Below is a small trained network, with its code and all its weights. Each question gives an input and a target symbol and asks what happens when units are switched off, that is, made to give their printed mean instead of their output.

import numpy as np


def w(rows, s, z=0):
    codes = np.array(rows[::2]) - 128.0
    scale = np.full(codes.shape[1], s)
    scale[-1] = z or s
    return codes * scale


def f(y):
    return y / 2 * (1 + np.tanh(0.7978845608 * (y + 0.044715 * y**3)))


def softmax(a):
    e = np.exp(a - a.max(-1, keepdims=True))
    return e / e.sum(-1, keepdims=True)


def log_softmax(a):
    a = a - a.max(-1, keepdims=True)
    return a - np.log(np.exp(a).sum(-1, keepdims=True))


def net(x, mask):
    ids = ['αβγδζηξπσφψ'.index(c) for c in x.split()]
    T = len(ids)
    res = E[ids] + P[:T]
    u = 0
    for l in range(2):
        q, k, v = (res @ M[l].T for M in (Q, K, V))
        z = softmax(np.where(np.tri(T) > 0, q @ k.T / 2**0.5, -1e9)) @ v
        res = res + np.where(mask[u], z, O[l][:, -1]) @ O[l][:, :-1]
        u += 1
        y = f(res @ A[l][:, :-1].T + A[l][:, -1])
        res = res + np.where(mask[u : u + 16], y, B[l][:, -1]) @ B[l][:, :-1]
        u += 16
    return log_softmax(res[-1] @ U[:, :-1].T + U[:, -1])


Q, K, V, O, A, B = {}, {}, {}, {}, {}, {}
E = w([
[152,122,155],'α',
[108,132,37],'β',
[73,118,53],'γ',
[94,117,45],'δ',
[186,139,140],'ζ',
[225,98,189],'η',
[248,148,158],'ξ',
[217,178,134],'π',
[229,170,130],'σ',
[41,27,11],'φ',
[137,174,95],'ψ',
],0.012)
P = w([
[97,247,114],'0',
[145,23,62],'1',
[194,91,138],'2',
[41,191,185],'3',
[179,71,53],'4',
[188,115,151],'5',
[68,195,193],'6',
[153,65,63],'7',
],0.011)
Q[0] = w([
[36,26,133],'0.h1',
[154,12,2],'0.h1',
],0.0043)
K[0] = w([
[26,254,96],'0.h1',
[182,192,238],'0.h1',
],0.0052)
V[0] = w([
[255,57,164],'0.h1',
[143,122,170],'0.h1',
],0.01)
O[0] = w([
[172,103,216,3],'0.h1',
[180,2,89,47],'0.h1',
],0.0078,0.0031)
A[0] = w([
[175,97,163,83],'0.n1',
[151,170,84,106],'0.n2',
[215,123,118,212],'0.n3',
[102,110,197,204],'0.n4',
[87,136,111,102],'0.n5',
[57,130,159,155],'0.n6',
[70,161,161,181],'0.n7',
[136,192,206,220],'0.n8',
[174,150,88,121],'0.n9',
[87,150,152,121],'0.n10',
[134,160,153,157],'0.n11',
[161,162,129,126],'0.n12',
[147,87,142,144],'0.n13',
[129,10,115,3],'0.n14',
[186,109,82,152],'0.n15',
[165,93,93,144],'0.n16',
],0.013,0.0045)
B[0] = w([
[67,136,192,165],'0.n1',
[113,141,32,220],'0.n2',
[102,52,106,253],'0.n3',
[152,218,16,147],'0.n4',
[88,124,66,209],'0.n5',
[171,34,34,186],'0.n6',
[239,102,79,222],'0.n7',
[187,223,81,225],'0.n8',
[39,85,103,194],'0.n9',
[198,78,123,161],'0.n10',
[146,240,163,152],'0.n11',
[53,220,156,150],'0.n12',
[83,90,190,150],'0.n13',
[108,185,254,170],'0.n14',
[103,34,159,238],'0.n15',
[95,126,220,210],'0.n16',
],0.0051,0.0046)
Q[1] = w([
[56,121,169],'1.h1',
[201,71,3],'1.h1',
],0.0063)
K[1] = w([
[2,170,149],'1.h1',
[133,117,119],'1.h1',
],0.0063)
V[1] = w([
[49,2,164],'1.h1',
[127,63,78],'1.h1',
],0.0099)
O[1] = w([
[42,183,119,6],'1.h1',
[110,191,254,253],'1.h1',
],0.01,0.0051)
A[1] = w([
[79,147,123,146],'1.n1',
[155,114,203,204],'1.n2',
[179,108,137,116],'1.n3',
[179,140,160,135],'1.n4',
[95,171,159,90],'1.n5',
[175,104,72,121],'1.n6',
[97,110,81,118],'1.n7',
[90,137,157,130],'1.n8',
[149,31,137,255],'1.n9',
[75,197,82,110],'1.n10',
[139,168,144,140],'1.n11',
[126,142,186,67],'1.n12',
[207,173,120,113],'1.n13',
[134,111,112,141],'1.n14',
[109,3,101,4],'1.n15',
[49,210,161,146],'1.n16',
],0.015,0.0045)
B[1] = w([
[163,174,141,171],'1.n1',
[160,112,79,221],'1.n2',
[85,184,75,175],'1.n3',
[23,145,60,191],'1.n4',
[191,158,178,139],'1.n5',
[106,218,217,222],'1.n6',
[167,216,32,188],'1.n7',
[80,237,192,159],'1.n8',
[152,84,67,248],'1.n9',
[49,104,78,227],'1.n10',
[117,180,240,152],'1.n11',
[46,159,123,154],'1.n12',
[3,40,34,255],'1.n13',
[150,241,163,145],'1.n14',
[176,142,231,199],'1.n15',
[146,217,167,198],'1.n16',
],0.0048,0.0072)
U = w([
[170,108,93,148],'α',
[85,120,2,134],'β',
[87,134,71,161],'γ',
[108,193,188,125],'δ',
[116,65,119,95],'ζ',
[231,101,96,136],'η',
[186,146,110,254],'ξ',
[185,69,82,108],'π',
[86,96,177,130],'σ',
[126,90,79,46],'φ',
[196,220,158,18],'ψ',
],0.0092,0.0083)

Each question gives the input, a string of symbols that net reads in full, and the target symbol t.
The units are the heads (2 rows each of Q, K, V and O) and the neurons (one row each of A and B). Each row of codes is followed by its name. A weight is (code - 128) times the scale printed after its matrix; where a second scale follows, it is the last column's (O, A, B and U).
mask holds one flag per unit, layer by layer, with each layer's heads first. A switched-off unit (its flag False) gives its mean, the last column of its rows in O or B, instead of its output. The means were averaged over made-up inputs and are rounded, as every weight is.
A unit's drop is (log p(t) with every unit on - log p(t) with that unit switched off) / (log p(t) with every unit on - log p(t) with every unit switched off).
The circuit of an input: a set's keep is (log p(t) with only the set's units on - log p(t) with every unit switched off) / (log p(t) with every unit on - log p(t) with every unit switched off). Starting from the 12 units with the biggest drops (on a tie, the unit counted first), units are removed one at a time, each time the one whose removal leaves the highest keep (on an exact tie, the one counted first), for as long as the keep stays at least 0.8.
circuit, biggest first: the units of the circuit, biggest drop first
k most important neurons: the k neurons with the biggest drops, biggest first
k most important neurons of layer l: the k neurons of layer l with the biggest drops, biggest first
drop of u: that unit's drop, to one decimal
input ζ ζ φ ξ, target β: 3 most important neurons : [1.n13 0.n8 1.n4]
input γ σ ξ γ ψ ξ, target δ: circuit, biggest first : [0.n1 0.n12 0.h1 1.n12]
input δ γ β γ γ β, target δ: circuit, biggest first : [1.h1 0.n8 1.n16 1.n13]
input γ γ ξ, target δ: circuit, biggest first : [0.n1 0.h1 0.n12 1.n12]
input β γ γ ψ, target β: 4 most important neurons : [1.n13 0.n7 0.n8 1.n4]
input β γ γ γ φ ψ, target δ: circuit, biggest first : [1.h1 1.n16]
input α η ζ ψ, target β: 3 most important neurons : [1.n13 0.n8 0.n4]
input ψ β η β φ γ δ η, target σ: most important neuron : [0.n7]
input γ ξ β, target δ: 2 most important neurons : [0.n8 0.n3]
input β π δ σ, target β: 3 most important neurons : [1.n13 0.n8 1.n4]
input δ ζ γ φ ζ, target δ: 2 most important neurons : [0.n8 0.n6]
input β γ π γ β β ζ, target β: 2 most important neurons : [1.n13 0.n8]
input β γ δ σ, target β: drop of 1.n13 : 1.2
input γ γ σ φ ζ, target δ: drop of 0.n6 : 0.4
input γ δ δ, target δ: drop of 1.n12 : 0.0
input γ β δ, target δ: drop of 0.n11 : 0.1
input γ γ γ γ γ ψ, target δ: most important neuron of layer 0 : [0.n6]
